Below is a small trained network, with its code and all its weights. Each question gives an input and a class and asks what happens when units are switched off, that is, made to give their printed mean instead of their output.

import numpy as np


def w(rows, s, z=0):
    codes = np.array(rows[::2]) - 128.0
    scale = np.full(codes.shape[1], s)
    scale[-1] = z or s
    return codes * scale


def norm(h):
    return h / np.sqrt((h * h).mean(-1, keepdims=True) + 1e-5)


def f(y):
    return y / 2 * (1 + np.tanh(0.7978845608 * (y + 0.044715 * y**3)))


def log_softmax(a):
    a = a - a.max(-1, keepdims=True)
    return a - np.log(np.exp(a).sum(-1, keepdims=True))


def net(x, mask):
    res = np.array(x, float).reshape(1, 6) / 4 @ E
    u = 0
    for l in range(2):
        y = f(norm(res) @ A[l][:, :-1].T + A[l][:, -1])
        res = res + np.where(mask[u : u + 16], y, B[l][:, -1]) @ B[l][:, :-1]
        u += 16
    return log_softmax(norm(res)[-1] @ U[:, :-1].T + U[:, -1])


A, B = {}, {}
E = w([
[128,125,131,129],'x0',
[254,151,100,137],'x1',
[99,65,22,117],'x2',
[147,128,192,30],'x3',
[128,131,126,125],'x4',
[128,129,128,128],'x5',
],0.0092)
A[0] = w([
[112,99,79,185,98],'L0N1',
[230,198,141,153,87],'L0N2',
[197,83,145,70,87],'L0N3',
[186,120,142,132,75],'L0N4',
[64,140,152,190,97],'L0N5',
[176,181,70,180,125],'L0N6',
[212,84,56,143,10],'L0N7',
[170,130,133,214,76],'L0N8',
[130,120,132,131,127],'L0N9',
[81,203,195,164,94],'L0N10',
[70,133,118,191,120],'L0N11',
[91,175,96,250,48],'L0N12',
[197,81,98,124,76],'L0N13',
[104,145,149,71,119],'L0N14',
[152,168,135,168,102],'L0N15',
[183,115,92,114,93],'L0N16',
],0.012,0.011)
B[0] = w([
[70,98,72,180,195],'L0N1',
[178,24,165,107,248],'L0N2',
[70,253,80,74,174],'L0N3',
[149,119,134,59,125],'L0N4',
[174,242,98,94,188],'L0N5',
[144,66,167,206,252],'L0N6',
[166,199,20,235,172],'L0N7',
[202,100,184,192,162],'L0N8',
[128,130,128,128,126],'L0N9',
[103,215,119,178,222],'L0N10',
[82,210,61,109,213],'L0N11',
[115,138,211,9,198],'L0N12',
[133,214,114,145,164],'L0N13',
[88,77,154,197,185],'L0N14',
[163,115,131,138,143],'L0N15',
[137,213,152,153,162],'L0N16',
],0.0079,0.0037)
A[1] = w([
[36,146,187,115,49],'L1N1',
[245,135,91,130,2],'L1N2',
[187,38,18,59,122],'L1N3',
[59,51,53,92,77],'L1N4',
[80,78,82,90,78],'L1N5',
[115,109,106,92,64],'L1N6',
[145,174,23,133,188],'L1N7',
[94,43,152,147,94],'L1N8',
[199,188,52,78,49],'L1N9',
[69,122,165,194,70],'L1N10',
[99,141,196,130,45],'L1N11',
[204,111,165,59,47],'L1N12',
[222,189,155,159,144],'L1N13',
[93,185,120,173,110],'L1N14',
[136,140,120,128,122],'L1N15',
[183,41,110,213,87],'L1N16',
],0.012,0.007)
B[1] = w([
[172,89,192,198,194],'L1N1',
[44,89,155,103,159],'L1N2',
[127,191,246,148,203],'L1N3',
[161,53,97,76,218],'L1N4',
[125,74,98,112,171],'L1N5',
[108,85,133,161,118],'L1N6',
[63,192,105,153,254],'L1N7',
[142,152,155,97,150],'L1N8',
[105,171,196,116,153],'L1N9',
[147,153,174,72,151],'L1N10',
[88,112,139,201,144],'L1N11',
[182,128,40,85,155],'L1N12',
[87,122,63,87,234],'L1N13',
[168,126,126,50,175],'L1N14',
[120,132,136,118,127],'L1N15',
[172,121,135,181,200],'L1N16',
],0.011,0.006)
U = w([
[94,254,134,94,255],'0',
[230,91,150,170,100],'1',
[109,132,248,137,105],'2',
[200,149,124,23,84],'3',
[46,101,40,101,148],'4',
[134,167,52,217,89],'5',
[92,16,161,58,22],'6',
],0.024,0.0036)

Each question gives the input, the list of numbers given to net, and the class t.
The units are the neurons (one row each of A and B). Each row of codes is followed by its name. A weight is (code - 128) times the scale printed after its matrix; where a second scale follows, it is the last column's (A, B and U).
mask holds one flag per neuron, layer by layer. A switched-off neuron (its flag False) gives its mean, the last column of its row in B, instead of its output. The means were averaged over made-up inputs and are rounded, as every weight is.
A unit's drop is (log p(t) with every unit on - log p(t) with that unit switched off) / (log p(t) with every unit on - log p(t) with every unit switched off).
The circuit of an input: a set's keep is (log p(t) with only the set's units on - log p(t) with every unit switched off) / (log p(t) with every unit on - log p(t) with every unit switched off). Starting from the 12 units with the biggest drops (on a tie, the unit counted first), units are removed one at a time, each time the one whose removal leaves the highest keep (on an exact tie, the one counted first), for as long as the keep stays at least 0.8.
units of the circuit, in order: the units of the circuit, biggest drop first
unit that matters most: the unit with the biggest drop
top k neurons: the k neurons with the biggest drops, biggest first
k most important neurons of layer l: the k neurons of layer l with the biggest drops, biggest first
drop of u: that unit's drop, to one decimal
input [-4,6,2,7,4,-4], class 0: units of the circuit, in order => (L0N3)
input [7,1,-8,-7,-2,0], class 1: units of the circuit, in order => (L0N2 L1N7)
input [-2,1,8,-1,-2,-5], class 5: units of the circuit, in order => (L1N13 L1N16)
input [-8,1,-5,7,4,-4], class 3: 3 most important neurons of layer 1 => (L1N12 L1N7 L1N3)
input [0,1,-4,1,-1,1], class 3: top 3 neurons => (L0N2 L0N6 L1N1)
input [4,0,2,-7,3,3], class 4: top 2 neurons => (L0N12 L0N11)
input [8,1,-5,1,-1,-2], class 3: top 2 neurons => (L0N6 L0N2)
input [-3,-4,-5,0,-1,8], class 0: top 2 neurons => (L0N10 L0N5)
input [2,2,-1,1,-1,1], class 3: top 3 neurons => (L1N12 L0N3 L0N2)
input [-6,-7,6,1,7,-3], class 6: 2 most important neurons of layer 1 => (L1N4 L1N13)
input [-7,1,7,-2,-1,0], class 5: 4 most important neurons of layer 1 => (L1N3 L1N13 L1N16 L1N2)
input [-8,5,-8,0,1,0], class 1: top 4 neurons => (L0N2 L0N12 L0N5 L0N11)
input [1,3,8,1,0,8], class 0: 2 most important neurons of layer 1 => (L1N3 L1N7)
input [-2,-4,0,-3,1,6], class 0: units of the circuit, in order => (L0N5)
input [-2,1,-6,-6,8,-3], class 1: 2 most important neurons of layer 1 => (L1N7 L1N3)
input [0,-2,8,4,8,5], class 6: 2 most important neurons of layer 1 => (L1N3 L1N4)
input [-7,2,-8,5,6,-4], class 3: drop of L0N11 => 0.0
input [-7,3,0,-4,-7,1], class 1: drop of L0N6 => 0.1
input [5,-1,2,-7,7,6], class 4: drop of L0N11 => 0.3
input [3,-2,-1,-5,-8,3], class 0: unit that matters most => L0N11
